Small tables with named rows and columns. After each table, cells are looked up by row and column.

pob:
fields: zup, fuval, pepod, melibad
dig: [55.18, 13.75, 85.62, 32.39]
vazap: [73.24, 87.75, 69.74, 59.73]
sir: [34.71, 71.72, 65.95, 28.29]
kom: [14.51, 57.89, 36.61, 56.60]
veve: [32.08, 35.25, 35.93, 46.41]
gekiduz: [74.28, 21.03, 30.15, 16.86]
fefubi: [84.89, 29.31, 59.61, 78.13]
dulu: [92.15, 50.91, 46.65, 17.09]
dal: [67.85, 78.87, 31.88, 77.09]

What is the pepod of kom in pob? 36.61
What is the fuval of vazap in pob? 87.75
What is the melibad of gekiduz in pob? 16.86
What is the pepod of dulu in pob? 46.65
What is the zup of dal in pob? 67.85
What is the fuval of veve in pob? 35.25
What is the pepod of sir in pob? 65.95
What is the melibad of veve in pob? 46.41
What is the fuval of fefubi in pob? 29.31
What is the melibad of fefubi in pob? 78.13
What is the zup of fefubi in pob? 84.89
What is the melibad of vazap in pob? 59.73
What is the zup of vazap in pob? 73.24
What is the pepod of vazap in pob? 69.74
What is the zup of veve in pob? 32.08
What is the fuval of dig in pob? 13.75
What is the fuval of dulu in pob? 50.91

lapi:
	nis	nuzam	fuvek	san	tepi	zag	kal	vike	zal	sagaf
vun	120	114	137	180	178	159	161	186	106	107
busukuf	127	133	115	125	145	122	120	139	106	176
kibuk	141	122	190	174	84	199	110	206	137	79
nivuze	131	121	136	131	60	166	76	194	125	177

vun, nis -> 120
vun, sagaf -> 107
busukuf, nuzam -> 133
busukuf, san -> 125
vun, tepi -> 178
kibuk, nis -> 141
busukuf, fuvek -> 115
kibuk, zag -> 199

zos:
cols = tev, gobiv, loz, fuz
ziz: [0.128, 0.648, 0.861, 0.437]
der: [0.211, 0.442, 0.484, 0.531]
zod: [0.574, 0.479, 0.460, 0.276]

tev of ziz: 0.128
tev of zod: 0.574
tev of der: 0.211
fuz of ziz: 0.437
loz of zod: 0.460
loz of ziz: 0.861
gobiv of ziz: 0.648
gobiv of zod: 0.479
fuz of der: 0.531
loz of der: 0.484
gobiv of der: 0.442
fuz of zod: 0.276

ribebid
columns: sigu, pasadub, mavikev, non, lik, piv
tafev: [60.381, 80.136, 60.912, 36.026, 54.729, 37.667]
berukib: [51.965, 35.847, 65.082, 31.139, 39.646, 22.780]
terivar: [36.856, 43.247, 70.895, 59.327, 43.719, 27.597]

tafev, sigu => 60.381
berukib, mavikev => 65.082
terivar, lik => 43.719
tafev, non => 36.026
terivar, piv => 27.597
terivar, mavikev => 70.895
berukib, sigu => 51.965
terivar, non => 59.327
terivar, sigu => 36.856
Row with the largest piv: tafev

mudan
cols = garuvu, nikare, pupofod, dut, bogar, dor, lagamad, milak
kanasin: [68, 64, 74, 74, 58, 67, 67, 70]
zulugu: [60, 64, 87, 65, 56, 62, 69, 63]
tor: [93, 64, 245, 111, 82, 114, 157, 141]
seboka: [86, 64, 77, 77, 58, 72, 61, 89]
fot: [58, 64, 104, 67, 65, 70, 95, 134]
dov: [65, 64, 62, 77, 59, 67, 60, 61]
gemo: [63, 64, 146, 69, 60, 66, 80, 87]
pinela: [64, 64, 91, 77, 68, 72, 80, 139]
zesi: [73, 64, 75, 75, 57, 68, 63, 69]
zaki: [67, 64, 82, 76, 59, 68, 67, 65]
goritug: [66, 64, 99, 92, 71, 77, 81, 120]
kugo: [71, 64, 97, 76, 60, 69, 69, 94]
balifus: [63, 64, 146, 75, 64, 75, 98, 84]
rer: [64, 64, 93, 79, 64, 71, 76, 85]

lagamad of dov is 60
dut of kanasin is 74
lagamad of seboka is 61
dor of fot is 70
pupofod of goritug is 99
pupofod of rer is 93
pupofod of balifus is 146
lagamad of balifus is 98
lagamad of goritug is 81
milak of zaki is 65
garuvu of pinela is 64
garuvu of zesi is 73
bogar of pinela is 68
Row with the largest garuvu: tor

